Here is a tiny trained network, its code and every weight. The questions are about switching its units off for an input and a target symbol, where a switched-off unit gives its printed mean instead of its output.

import numpy as np


def w(rows, s, z=0):
    codes = np.array(rows[::2]) - 128.0
    scale = np.full(codes.shape[1], s)
    scale[-1] = z or s
    return codes * scale


def norm(h):
    return h / np.sqrt((h * h).mean(-1, keepdims=True) + 1e-5)


def f(y):
    return np.maximum(y, 0)


def softmax(a):
    e = np.exp(a - a.max(-1, keepdims=True))
    return e / e.sum(-1, keepdims=True)


def log_softmax(a):
    a = a - a.max(-1, keepdims=True)
    return a - np.log(np.exp(a).sum(-1, keepdims=True))


def net(x, mask):
    ids = ['ΘΞΨΩβγεζηλμπτ'.index(c) for c in x.split()]
    T = len(ids)
    res = E[ids] + P[:T]
    u = 0
    for l in range(2):
        q, k, v = (norm(res) @ M[l].T for M in (Q, K, V))
        z = softmax(np.where(np.tri(T) > 0, q @ k.T / 2**0.5, -1e9)) @ v
        res = res + np.where(mask[u], z, O[l][:, -1]) @ O[l][:, :-1]
        u += 1
        y = f(norm(res) @ A[l][:, :-1].T + A[l][:, -1])
        res = res + np.where(mask[u : u + 12], y, B[l][:, -1]) @ B[l][:, :-1]
        u += 12
    return log_softmax(norm(res)[-1] @ U[:, :-1].T + U[:, -1])


Q, K, V, O, A, B = {}, {}, {}, {}, {}, {}
E = w([
[68,177,111,167,128,113,142,39,137,138,182],'Θ',
[146,112,105,71,140,117,184,69,163,114,90],'Ξ',
[97,128,76,127,131,131,107,169,161,108,151],'Ψ',
[148,112,96,89,125,159,162,90,167,138,56],'Ω',
[100,102,114,177,100,114,121,187,138,151,166],'β',
[161,168,75,70,60,114,137,113,110,59,132],'γ',
[139,113,197,223,119,89,117,134,87,141,142],'ε',
[181,92,156,55,87,156,60,102,126,140,127],'ζ',
[136,96,128,109,231,68,161,154,120,146,209],'η',
[148,137,153,110,93,110,118,72,17,137,96],'λ',
[124,184,152,101,156,173,120,111,131,152,60],'μ',
[119,192,46,145,209,162,148,109,77,143,63],'π',
[105,169,73,173,156,171,40,155,27,222,248],'τ',
],0.017)
P = w([
[125,23,103,98,149,180,187,122,65,31,111],'0',
[97,71,104,104,137,112,142,110,128,76,97],'1',
[103,97,139,102,134,82,121,133,138,103,108],'2',
[70,132,104,100,131,87,93,139,143,160,126],'3',
[62,164,123,88,119,84,115,140,146,200,123],'4',
[30,186,98,83,121,73,112,128,147,255,146],'5',
],0.0084)
Q[0] = w([
[134,101,171,85,107,68,71,152,60,107,98],'L0H1',
[3,141,87,48,135,3,111,132,114,237,67],'L0H1',
],0.0067)
K[0] = w([
[92,154,182,126,213,151,116,83,113,184,127],'L0H1',
[192,253,107,103,130,90,70,161,94,236,127],'L0H1',
],0.0053)
V[0] = w([
[92,125,159,67,149,97,93,136,3,108,103],'L0H1',
[176,33,128,124,129,52,131,120,58,146,186],'L0H1',
],0.006)
O[0] = w([
[188,160,140,134,110,3,120,149,204,90,96,254],'L0H1',
[66,204,176,120,103,170,139,151,150,142,118,164],'L0H1',
],0.013,0.0041)
A[0] = w([
[173,120,135,100,167,86,163,92,214,233,105,157],'L0N1',
[159,109,57,95,81,146,183,106,157,114,137,106],'L0N2',
[226,105,149,112,89,226,2,143,116,141,46,166],'L0N3',
[98,175,93,118,213,132,105,80,102,163,96,133],'L0N4',
[92,73,80,38,81,131,202,108,211,145,146,57],'L0N5',
[82,121,100,196,88,62,85,109,169,127,209,191],'L0N6',
[143,218,150,69,56,59,117,86,89,126,141,160],'L0N7',
[72,132,127,102,237,117,99,133,120,66,160,219],'L0N8',
[70,104,116,109,150,86,193,140,11,117,115,150],'L0N9',
[177,96,163,136,93,218,56,143,14,125,236,250],'L0N10',
[107,189,214,156,183,65,120,167,31,132,176,6],'L0N11',
[79,133,170,109,173,70,169,41,157,157,190,211],'L0N12',
],0.006,0.0017)
B[0] = w([
[148,125,55,180,67,96,142,151,92,66,147,254],'L0N1',
[122,113,102,143,115,122,90,111,102,52,126,203],'L0N2',
[120,137,152,1,112,93,167,169,159,163,139,166],'L0N3',
[151,94,197,141,109,165,154,161,125,159,142,181],'L0N4',
[68,226,109,112,167,183,130,162,91,179,130,238],'L0N5',
[191,149,125,110,70,169,91,121,92,63,44,203],'L0N6',
[67,66,18,194,173,154,136,189,169,179,114,246],'L0N7',
[201,127,184,157,102,188,249,83,183,187,97,178],'L0N8',
[90,155,159,110,171,163,162,81,212,149,59,164],'L0N9',
[158,226,176,59,70,120,152,118,164,171,135,143],'L0N10',
[113,140,49,176,120,117,92,142,81,182,55,186],'L0N11',
[159,82,88,38,146,158,116,195,102,102,64,209],'L0N12',
],0.0059,0.0065)
Q[1] = w([
[136,195,2,81,93,116,80,188,114,158,53],'L1H1',
[162,110,136,91,138,62,103,186,192,165,29],'L1H1',
],0.0072)
K[1] = w([
[192,145,87,146,143,88,83,152,122,254,157],'L1H1',
[159,200,102,126,146,133,166,84,147,175,109],'L1H1',
],0.0084)
V[1] = w([
[84,102,115,31,3,137,81,157,120,99,172],'L1H1',
[132,227,103,239,141,167,105,116,21,76,147],'L1H1',
],0.005)
O[1] = w([
[125,23,88,113,121,148,221,215,92,100,6,19],'L1H1',
[150,201,165,99,90,105,193,102,3,20,191,6],'L1H1',
],0.011,0.0013)
A[1] = w([
[145,64,73,133,82,125,173,177,104,149,125,132],'L1N1',
[201,31,88,108,179,83,128,79,112,139,96,253],'L1N2',
[143,151,66,148,129,117,129,187,162,95,150,234],'L1N3',
[129,183,79,89,141,91,184,181,89,170,94,209],'L1N4',
[116,128,116,183,108,161,97,116,101,158,100,93],'L1N5',
[84,116,102,78,105,162,109,113,157,167,99,242],'L1N6',
[108,205,139,97,106,114,170,136,95,69,146,78],'L1N7',
[134,151,119,143,118,82,56,91,214,130,141,171],'L1N8',
[176,206,164,160,100,71,171,145,38,139,117,178],'L1N9',
[197,61,108,177,100,9,126,106,186,135,112,144],'L1N10',
[112,133,133,156,64,83,62,116,115,89,144,125],'L1N11',
[165,168,173,111,135,69,45,30,171,119,254,167],'L1N12',
],0.0087,0.0016)
B[1] = w([
[97,103,138,118,137,143,136,55,91,92,173,204],'L1N1',
[172,138,167,217,146,139,87,171,89,113,195,201],'L1N2',
[114,94,167,125,121,129,88,63,162,108,136,213],'L1N3',
[89,158,136,77,87,91,100,128,156,109,170,255],'L1N4',
[126,134,87,97,179,158,145,137,143,159,119,147],'L1N5',
[149,143,150,179,165,88,129,171,100,176,150,217],'L1N6',
[194,160,134,136,110,112,43,139,116,150,140,186],'L1N7',
[128,116,222,162,165,89,184,96,75,148,131,214],'L1N8',
[138,130,57,80,68,146,102,133,167,87,190,198],'L1N9',
[152,112,179,128,73,202,170,133,101,104,57,213],'L1N10',
[152,148,121,133,183,145,153,145,153,201,145,165],'L1N11',
[155,83,2,131,121,95,246,86,118,97,153,180],'L1N12',
],0.0093,0.01)
U = w([
[187,201,127,103,83,122,73,175,122,104,193,186],'Θ',
[69,67,113,123,114,98,89,120,109,2,158,176],'Ξ',
[104,166,198,130,55,63,141,139,157,113,40,108],'Ψ',
[213,72,196,216,110,125,89,109,100,114,137,140],'Ω',
[127,203,103,132,213,123,163,198,108,80,85,121],'β',
[139,58,62,111,93,148,128,207,176,159,65,242],'γ',
[119,94,83,166,229,149,86,180,47,125,202,89],'ε',
[33,126,182,93,109,157,228,184,32,138,157,139],'ζ',
[175,120,76,166,153,79,198,49,151,136,186,8],'η',
[135,148,149,118,108,154,126,147,138,129,181,92],'λ',
[133,167,172,76,134,190,158,67,80,142,97,168],'μ',
[85,175,172,166,184,99,91,151,182,220,173,201],'π',
[81,115,147,137,160,192,155,109,189,94,192,157],'τ',
],0.0088,0.0014)

Each question gives the input, a string of symbols that net reads in full, and the target symbol t.
The units are the heads (2 rows each of Q, K, V and O) and the neurons (one row each of A and B). Each row of codes is followed by its name. A weight is (code - 128) times the scale printed after its matrix; where a second scale follows, it is the last column's (O, A, B and U).
mask holds one flag per unit, layer by layer, with each layer's heads first. A switched-off unit (its flag False) gives its mean, the last column of its rows in O or B, instead of its output. The means were averaged over made-up inputs and are rounded, as every weight is.
A unit's drop is (log p(t) with every unit on - log p(t) with that unit switched off) / (log p(t) with every unit on - log p(t) with every unit switched off).
The circuit of an input: a set's keep is (log p(t) with only the set's units on - log p(t) with every unit switched off) / (log p(t) with every unit on - log p(t) with every unit switched off). Starting from the 12 units with the biggest drops (on a tie, the unit counted first), units are removed one at a time, each time the one whose removal leaves the highest keep (on an exact tie, the one counted first), for as long as the keep stays at least 0.8.
circuit, biggest first: the units of the circuit, biggest drop first
top k neurons: the k neurons with the biggest drops, biggest first
k most important neurons of layer l: the k neurons of layer l with the biggest drops, biggest first
input Ω ζ ζ β λ, target Ψ: circuit, biggest first	(L0H1, L1N10)
input γ Θ Ω, target Ξ: 3 most important neurons of layer 0	(L0N1, L0N2, L0N5)
input Ξ γ Ω Ψ, target Ξ: top 4 neurons	(L0N6, L0N7, L0N12, L1N8)
input ζ μ ε Ω τ Θ, target Θ: circuit, biggest first	(L1H1, L1N7)
input μ π Ω τ Ξ, target Θ: circuit, biggest first	(L1H1, L1N7)
input λ γ Ξ ε ε, target Θ: top 2 neurons	(L0N11, L1N9)
input ζ γ Ξ η μ Ω, target Ω: circuit, biggest first	(L0H1, L1N2)
input τ γ π μ, target Θ: circuit, biggest first	(L1H1, L1N7)
input Ω λ Ξ η Ξ, target π: top 3 neurons	(L0N5, L0N8, L1N6)
input ε Ω Ψ Ω, target ε: circuit, biggest first	(L0H1, L1N2)
input γ β Ω Ξ μ ε, target Ω: circuit, biggest first	(L0H1, L1N10)
input Θ μ ζ, target Ω: circuit, biggest first	(L0H1, L1N2, L1N10)
input γ Ψ Θ, target Ξ: circuit, biggest first	(L1H1, L0N12)
input β η ζ Ω, target π: 2 most important neurons of layer 1	(L1N6, L1N12)
input γ μ Ξ, target Ω: circuit, biggest first	(L1N2, L0H1)
input μ ε Ω, target Ω: circuit, biggest first	(L1N2)
input β γ η, target π: circuit, biggest first	(L0H1, L1H1, L0N11)
input μ λ ζ Ω, target Ψ: 2 most important neurons of layer 1	(L1N10, L1N12)
input ζ Θ γ, target γ: 2 most important neurons of layer 0	(L0N3, L0N1)
input Ω η γ, target π: top 2 neurons	(L0N7, L0N12)
input Ω ε γ π γ Ψ, target η: top 2 neurons	(L1N12, L0N6)
input Ψ Θ γ η ε, target π: most important neuron of layer 0	(L0N8)
input μ β β, target Ω: top 2 neurons	(L0N5, L0N3)
input μ ζ Ω Ξ Ω γ, target Ξ: 2 most important neurons of layer 1	(L1N1, L1N3)
